Each row is followed by one of two labels, saying whether the row has a hidden trait. Each part has a new trait and two new labels.
(in the rows, 100 means zero)
[103  99 103 100 115 121  57  53 110 108 151 124 113  57  97  49 116  76
 131 116  77 105  93 129  92  81 108 103 122 110 127  95  53 116 102 122
  64  64  92  83  84 113 123 109 111  97 128  88 101  91 112 113  96 146
 126 102 112 111  94 192  67  88 111  93  81  90  87 111 102 130  82 101
 114 115  59 129 111 145  81 142 104  99  95 117 132] : Q889
[121  99  93  96 122 116  76 106 126 133 135  96 114  82  98  69  98  83
  95 103  99  91  97 101 103  88 101  96  96  48 113 108  59 103  90 116
  87  91 104  94  96  92  95 110  96 125 101  94  97  95  85 135 110 110
 111  99 103  92 107 143  66 113 107  96  96  80 105 102 101 122 107  84
 116 122  92 102 119 115  91  78  95 106 119 114  97] : Q892
[ 97 101 113 108 107  92  80 121  79 103  46  80  88 120  99 130  66  98
  95  94 130  99 102 102  84  88  82  88 114 112  75 100 112 123  97 110
 123 123 107  99 111  90  79 104 112 124  91 106  93  95 116  98  92 100
  80  81 100  81  70  81 117  97  96 112 115 137 105 100 102  94 114 117
  76  85 110  71  73  70 113  97  94 100 105  45 104] : Q889
[ 78 103  72 101  96  89 141  61  76  55 136 101  85 114  90 129 107 121
 125  92  89 107 123 102  89 122 104 118  76 133 105 100  79  73 128  84
  99 109  96 111 101 120 118  90  96  63 112  98 111  96  94  50  96 117
 108 102  81  97 123  21 133  69 114  80 102 123  86 111  78  58  84 130
  82  76 103 122  76  90  89 136 101  90  66 100  74] : Q892
[119 108  70  94  88  94 135  82  79 107  41  81 121  87  98 147 105 108
  80 106 131  92  86  92 116  30  68  85 149  84 109 132 163 127  82 125
  68  81  60 101 114  95  94 109 104 139 116  90  90  89 110 105 118 136
 118  99  73  99 106   5 152 141  95  78  90  95  90 103 131 106 115  91
 100 113 122  94 110 116 105  55 101  76  91 128 130] : Q889
[107 102  86  95 106 100 133  92 110  90 131  93 104 106  96 118 113 103
  94  94 102  94 108  93 108  93  95 102  91  68 110 112  87  83 102 100
  90 103  92 106 103  99 103 106  86 101 101  95 102  94  82  97 113 109
 113 107  87  91 129  54 117 112 111  82 102  90  92 108  97  89 107  94
 112 103 110 118 107 104  93  84 106  95 100 133  84] : Q889
[ 99 102  69  89 101  95 172  82  90 119  85  89  77  99  98 137  57 115
  93  86  98 104 112  80  95 107 104 123  72  80 107 129 116  69 110 101
  88  96  92 112 102 115  91  94  91  83  94  83 104  93  64  79 104 100
 110 105  88 100 116   1 129  90  95  86  87 103 107 101  83  78  96 111
  91 125 116 116  94  92  92  85  85  88  79 126  56] : Q889
[ 96  97 134 105  93  99 119 104 108 100  69 107  80 145  98  99  39  86
 105  94 111 104 113 111  77  82  82  82  90 147  91  99  51  87  98 102
  88 125 116  93  97  95 108 103 108 113  98  90  94  93 113  98 101  97
  71  87 107  77  79 140  99 107 111 119 106  99 104 101  81 108  98 117
  81  80  91  71  69  84 109 136  92 111 115  13 104] : Q892
[110 108  73 101  90  96 125  60  76  63 104  94 137  72  90 133 127 105
  94 117 111  95  98 107 111  44  87  89 142  89 105 118 131 117  95  98
  64  91  78  99 105  98 110 106 102 122 127  93  93  97 115  98 111 139
 122  93  72 105 115  20 123 144 118  83 103  91  84 105 126 108 101  93
 102  92 105  92 116 125  92  85 107  83  97 115 137] : Q892
[113  96 115  87 113 109 117  92 122 138 102 112 102  84 106  52  89  85
  94 102  90 100  95 104 104  69 116 101  94  83 112 109  80  98 100 119
  75  82 102  85  93 103  98 104  99 102  97  88  98  96  89 118 105  94
 109 107 107 108 104 162  77 109  98 104  85  71 109  97  93 123  98  91
 113 135  83 103 121 119  90  91  97 104 115 119 101] : Q892
[108  99  86 100 110 126  45 113 105 163  98 102  83  52 104  74  69  86
  96 109  94 105  77  97  98 135  88 113 111  61 121 111 108 116  75 112
  99  63  95 105  89 103  89 101 111 117 106 101  98  91  93 136  93 125
 119  95 132  98  69 159  71  75  75  85  73 103 110 100 117 124  93  97
  98 126  89 126 103 118  91  98  76 107  96 117  98] : Q892
[ 84 102  68 101  99 109  61  77  75 117  75  96  76  77 101 136  94 104
 124  97 105 107  88 102  92 122  76 113 122 119 130 110 124 118  93 133
 102  77  67 109  99 114 103  99 115  89 123  98 103  84 108  90  88 155
 126 102 110  98  74  64 133  54  81  66  71 141  90 116 121  91  90 129
  81 108 100 142  88 113  90 138  90  80  55 105 108] : Q889
[ 86  99  98 112  89 101  37 131  82 116  59  92  68 100 102 130  69 100
 103  97 117 104  87  99  85 147  64  98 114 147  99  92 122 123  79 106
 131 102 101 113 100  96  91  99 116 113 106 115  97  86 119 108  84 116
  84  87 132  85  55 106 111  66  76  90  92 146 101 105 125 100 102 122
  76  81 109 106  66  71 110 124  87 100  81  46 113] : Q892
[ 94 103  71 109  90 116  20  67  97  95 154 112 102  47  92 104 118  95
 125 114  91 103  83 112  97 122  69 106 130 111 141  99 100 120  79 117
  86  58  72 110  90 111 125 106 111 105 140 102 103  87 113 119  95 169
 124 101 109 102  94 107  96  74  91  58  75 103  79 116 121 117  84 120
 104  87  86 142  93 133  83 142  98  89  68 108 133] : Q889

[109 100 103  81  91 109 103  92  96 136 103  95 115  84  87 140  69 109
 101 125 102  94  78  88 108  93 115  99  96  87 108  98 121  94 152  91
  74 134  80  96 116 129 100  50 115  91] : C
[103 108  94  92  96  98 109  86 102 105 103 117 106 104 109  91  99 109
 103  95  99  97 121  92 100 120 100 108 108  90  89  92 112 101  94  84
  92 110  94  99 103 103 104 100 103 103] : C
[123  89 119 122 109 119 108 102  87 128  87 131  89 103 116 123  66  74
  89  85 100 101 103 101 105  62  98 104 105 128 107 107  65 106  68 118
 112  95 126 126  93  85  91  62  82 109] : C
[116 116  89  97  88  99 103  99  98 107  91 140 102 106 107  67  99 125
 107  94  96  83 125  95 114 158 116 113 125  55  90  99 118 103  92  59
  83 132  77  86 125 102 114 153 110 122] : C
[105 111  94 104  96  99 110 100  99 100 104 132 102 105 113  80  98 108
 100  91  96  94 114  93 103 118  99 108 112  81  89  93 110 101  95  84
  89 113  92  98 106 104 106 121 102 107] : C
[ 85 101  93  84 102 102  97 106 101 103 101 100 111  98 104 110  88 114
 105 110  99 100  89  89 111  95 107 102 101 101 104  93 117  93 108  96
  95 119  93 101 102 114 103  94 104  98] : C
[138 116 100 115 115  99 107  77  85   3 126 115  92  91  80  93  90  82
  86  90 100  80 120 115  94 136 108  88 101  35  96 117 102 105 120  74
  79 126  91  89 121 110 103 148 114 114] : C
[ 79 112 101  88 128  93 106 123 100  14 124  92 114  92 118  95  82 112
 101  98  88  98 109  83 132  93 106  95  95  70 122 107 115  82  65  97
 119 118 105 116  88 112 109 148  99  96] : G
[106  98 102  89  96 105 111  84  98 102 104  98 111  97  95 123  80 102
  97 109  99 104  76  88  99  89  99 102  91 106  99  94 108  94 125  96
  79 112  91 101 102 124  97  60 111  91] : C
[ 77 104 102  91 113  97 110 121 105  77 107  85 107  96 113 102  96 109
 101 100  94 102 102  90 118  84 103  98  96  92 115 101  98  89  64 111
 121 105 107 116  88 102 103 112  90  95] : C
[109  95 111 116 111 113 109  99  92 136  92 124  98 102 115 118  65  84
  94  91  96  96 106  99 111  79 100 103 106 115 109 106  80  98  71 100
 112 104 113 115  97  94  96  84  90 109] : C
[ 59 100 101  73 120  86 108 132 102  37 121  66 102  91 105  87  95 124
 107 112  93 100 108 100 132  97 112  91  94  70 134 112 122  87  71 107
 129 114 102 111  92  99 108 166  98  97] : G
[ 94 109  97  94 102 101 109  96 102  97 102 107 108 101 106  94  96 109
  98  99  97 101  93  89  99  91  99 102  99  93  97  94 109  96 104 102
 100 103 101 105  98 107 100  91 101  93] : C
[ 69 107 113  81 119  93 106 130  99  38 118  82 110  92 115 100  87 113
 105 103  92 100 106  88 127  92 106  92  96  85 122 110 113  88  74 105
 119 120 102 114  90 105 108 147  98  92] : G
[ 98 114  90  99  79  95 109 106 103 145  90 131 102 109 109  67 106 120
 112  93  99  95 123  97 104 140 106 113 123  87  85  92 113 105  82  80
  91 109  82  86 110  99 110 129 102 114] : C
[ 79 107 101  86 111  99 108 115 104  74 109  94 106  96 118  95  91 111
 100 101  96 108 103  90 117  95 105  99 100  96 110 103 105  92  77 105
 110 112 103 110  96 104 104 113  99  97] : G
[131 118  97 114 109  98 108  77  91  28 121 119  89  95  82  85  99  90
  90  91 100  84 121 104  95 143 102  95 106  40  88 110 105 108 111  72
  81 110  93  84 117 110 105 143 110 112] : C
[122  95 114 121 108 113 108  94  93 124  89 124  92 107 114 111  76  79
  90  84 100  98 105  98 101  72  92 103 102 125 102 106  73 103  73 112
 107  97 123 113  92  89  91  70  87 107] : C
[107  91 116 123 113 120 108 104  89 119  92 127  92 104 121 121  49  72
  90  80  97 102 109  95 109  58  91 104 101 136 108 107  63 101  59 113
 113 102 131 125  89  86  92  65  84 109] : C
[106 102  98 100 100 106 107  91  98 106 103 107 112  98  99 121  77 101
  99 112  95  97  89  84 102  87 102 102  97  96 100  94 111  92 111  92
  85 120  94 101 103 120  99  74 109  92] : C
[ 76 105 101  86 111  99 107 122 104  75 108  86 109  96 116  97  90 111
 102 102  95  99 104  87 122  93 106  96 100  95 120 102 105  90  68 105
 117 114 104 111  95 103 106 128  96  97] : G
[104 111  95  98  97  96 108  94 100  98 105 125 104 105 112  81 100 105
 104  91  96  96 114  89  97 119  98 108 111  91  86  92 104 102  92  84
  92 109  98 100 104 104 106 116 100 108] : C
[110  93 101  83  88 109 107  80 101 133  99  89 119  96  88 142  73 109
 101 124 101 100  65  81  92  86 104  99  89 108 104  91 109  88 156  95
  71 120  82  93 111 134  97  32 118  86] : C
[123 114  98 106 105  98 108  85  93  48 115 120 100  97  88  90  95  94
  92  92  99  89 114 105  98 128  98  97 102  64  96 106 104 104 108  79
  90 113  97  94 112 105 105 131 107 108] : C
[105  99  98  87  91 107 106  98  97 116 103  88 108  95  85 129  83 113
 105 122 103  96  83 102 104  96 115  98 100  91 108  99 121  97 133  95
  87 121  80  95 112 118  98  76 110  98] : C
[133 116 103 108 115 101 105  82  88   9 123 114  98  90  90  95  79  88
  86  93  98  83 118 108 103 125 108  91 101  40  99 114  99 102 111  77
  82 119  93  94 117 112 102 136 110 110] : C
[ 94  95 111 106 113 110 107 115  95 104  98 115  97 101 118 117  68  93
  95  91  94  98 109  92 122  73 102 101 102 112 119 106  87  95  60 108
 114 112 115 117  92  95  99  92  89 107] : C
[105 115  95  92  93 101 104 103 100 116  98 137 110 103 122  79  79 119
 104  90  93  89 118  81 119 124 112 114 122  89  96  94 112  97  73  72
  91 132  88 101 112 112 111 134 104 113] : C
[ 97 100 108 103 112 110 106 106  95 116 102 113 102 100 113 110  69  95
  95  99  94  96 117  90 119  86 104 101 102 104 112 107  95  96  68 102
 108 113 106 113 100 102 101  97  93 104] : C
[115  97 101  91  97 106 107  92  97 112 103 107 108  96  95 140  73 106
 100 109 100  97  84  90 106  94 107 102  97 101 105  96 112  93 122  97
  92 122  88  99 108 118 100  72 109  94] : C
